Below is a small trained network, with its code and all its weights. Each question gives an input and a class and asks what happens when units are switched off, that is, made to give their printed mean instead of their output.

import numpy as np


def w(rows, s, z=0):
    codes = np.array(rows[::2]) - 128.0
    scale = np.full(codes.shape[1], s)
    scale[-1] = z or s
    return codes * scale


def f(y):
    return y / 2 * (1 + np.tanh(0.7978845608 * (y + 0.044715 * y**3)))


def log_softmax(a):
    a = a - a.max(-1, keepdims=True)
    return a - np.log(np.exp(a).sum(-1, keepdims=True))


def net(x, mask):
    res = np.array(x, float).reshape(1, 3) / 4 @ E
    y = f(res @ A[0][:, :-1].T + A[0][:, -1])
    res = res + np.where(mask, y, B[0][:, -1]) @ B[0][:, :-1]
    return log_softmax(res[-1] @ U[:, :-1].T + U[:, -1])


A, B = {}, {}
E = w([
[252,105,55],'x0',
[46,17,53],'x1',
[58,179,90],'x2',
],0.012)
A[0] = w([
[46,49,167,114],'N1',
[190,132,38,203],'N2',
[158,157,236,34],'N3',
[146,94,118,81],'N4',
[98,87,166,109],'N5',
[176,148,248,90],'N6',
[125,69,188,75],'N7',
[179,102,72,162],'N8',
[176,169,208,118],'N9',
[155,136,111,130],'N10',
[216,69,124,91],'N11',
[181,101,72,167],'N12',
[164,57,197,203],'N13',
[97,54,156,119],'N14',
[171,117,145,170],'N15',
[69,175,190,50],'N16',
[196,146,226,161],'N17',
[196,141,118,189],'N18',
[95,69,37,10],'N19',
[14,172,189,115],'N20',
[198,210,71,87],'N21',
[144,144,190,60],'N22',
[134,139,171,37],'N23',
[160,104,164,62],'N24',
[96,59,166,115],'N25',
[60,88,154,86],'N26',
[95,83,37,205],'N27',
[187,91,66,37],'N28',
[150,231,48,114],'N29',
[135,46,162,95],'N30',
[156,190,104,129],'N31',
[199,79,64,176],'N32',
[84,65,23,33],'N33',
[175,127,150,49],'N34',
[230,161,143,56],'N35',
[145,45,147,90],'N36',
[87,47,176,124],'N37',
[122,62,182,109],'N38',
[176,91,80,42],'N39',
[209,86,100,85],'N40',
[101,225,124,30],'N41',
[189,166,121,63],'N42',
[182,111,162,48],'N43',
[144,99,78,93],'N44',
],0.015,0.012)
B[0] = w([
[177,70,84,210],'N1',
[173,97,205,239],'N2',
[67,85,20,192],'N3',
[128,133,86,135],'N4',
[162,118,81,154],'N5',
[43,147,119,224],'N6',
[170,115,123,140],'N7',
[103,155,181,205],'N8',
[60,165,90,223],'N9',
[130,117,116,151],'N10',
[61,158,147,202],'N11',
[115,155,167,208],'N12',
[135,112,68,211],'N13',
[170,105,79,174],'N14',
[116,140,78,185],'N15',
[169,196,221,179],'N16',
[63,175,158,251],'N17',
[120,60,69,223],'N18',
[114,246,216,181],'N19',
[57,207,92,240],'N20',
[154,84,173,203],'N21',
[84,125,72,157],'N22',
[90,140,46,132],'N23',
[152,170,135,140],'N24',
[180,90,78,169],'N25',
[152,94,70,178],'N26',
[104,86,69,240],'N27',
[64,75,40,173],'N28',
[216,88,181,185],'N29',
[167,80,81,154],'N30',
[163,94,158,176],'N31',
[101,166,184,235],'N32',
[75,225,189,201],'N33',
[180,134,226,150],'N34',
[206,93,207,215],'N35',
[144,78,79,156],'N36',
[183,110,77,183],'N37',
[172,112,122,152],'N38',
[51,85,61,161],'N39',
[46,174,140,196],'N40',
[170,112,217,160],'N41',
[192,105,167,174],'N42',
[168,161,234,156],'N43',
[80,134,145,156],'N44',
],0.013,0.016)
U = w([
[62,88,75,112],'0',
[122,169,170,252],'1',
[254,15,124,110],'2',
],0.014,0.0035)

Each question gives the input, the list of numbers given to net, and the class t.
The units are the neurons (one row each of A and B). Each row of codes is followed by its name. A weight is (code - 128) times the scale printed after its matrix; where a second scale follows, it is the last column's (A, B and U).
mask holds one flag per neuron, in row order. A switched-off neuron (its flag False) gives its mean, the last column of its row in B, instead of its output. The means were averaged over made-up inputs and are rounded, as every weight is.
A unit's drop is (log p(t) with every unit on - log p(t) with that unit switched off) / (log p(t) with every unit on - log p(t) with every unit switched off).
The circuit of an input: a set's keep is (log p(t) with only the set's units on - log p(t) with every unit switched off) / (log p(t) with every unit on - log p(t) with every unit switched off). Starting from the 12 units with the biggest drops (on a tie, the unit counted first), units are removed one at a time, each time the one whose removal leaves the highest keep (on an exact tie, the one counted first), for as long as the keep stays at least 0.8.
circuit, biggest first: the units of the circuit, biggest drop first
top k neurons: the k neurons with the biggest drops, biggest first
drop when u is switched off: that unit's drop, to one decimal
input [-3,-8,-5], class 0: circuit, biggest first -> (N3)
input [6,7,2], class 1: top 2 neurons -> (N19, N33)
input [6,3,1], class 1: top 2 neurons -> (N2, N32)
input [4,1,7], class 1: top 2 neurons -> (N1, N35)
input [4,1,5], class 1: top 2 neurons -> (N1, N35)
input [1,4,6], class 1: top 4 neurons -> (N19, N33, N18, N3)
input [7,3,2], class 1: top 3 neurons -> (N2, N32, N19)
input [0,-3,-5], class 0: top 2 neurons -> (N16, N19)
input [0,-6,0], class 0: top 2 neurons -> (N3, N19)
input [-5,-5,-2], class 0: drop when N3 is switched off -> 0.3
input [-8,-2,0], class 0: drop when N22 is switched off -> 0.1
input [2,8,3], class 1: drop when N3 is switched off -> 0.2
input [-2,-6,-2], class 0: drop when N3 is switched off -> 0.2
input [-3,6,0], class 2: top neuron -> (N1)
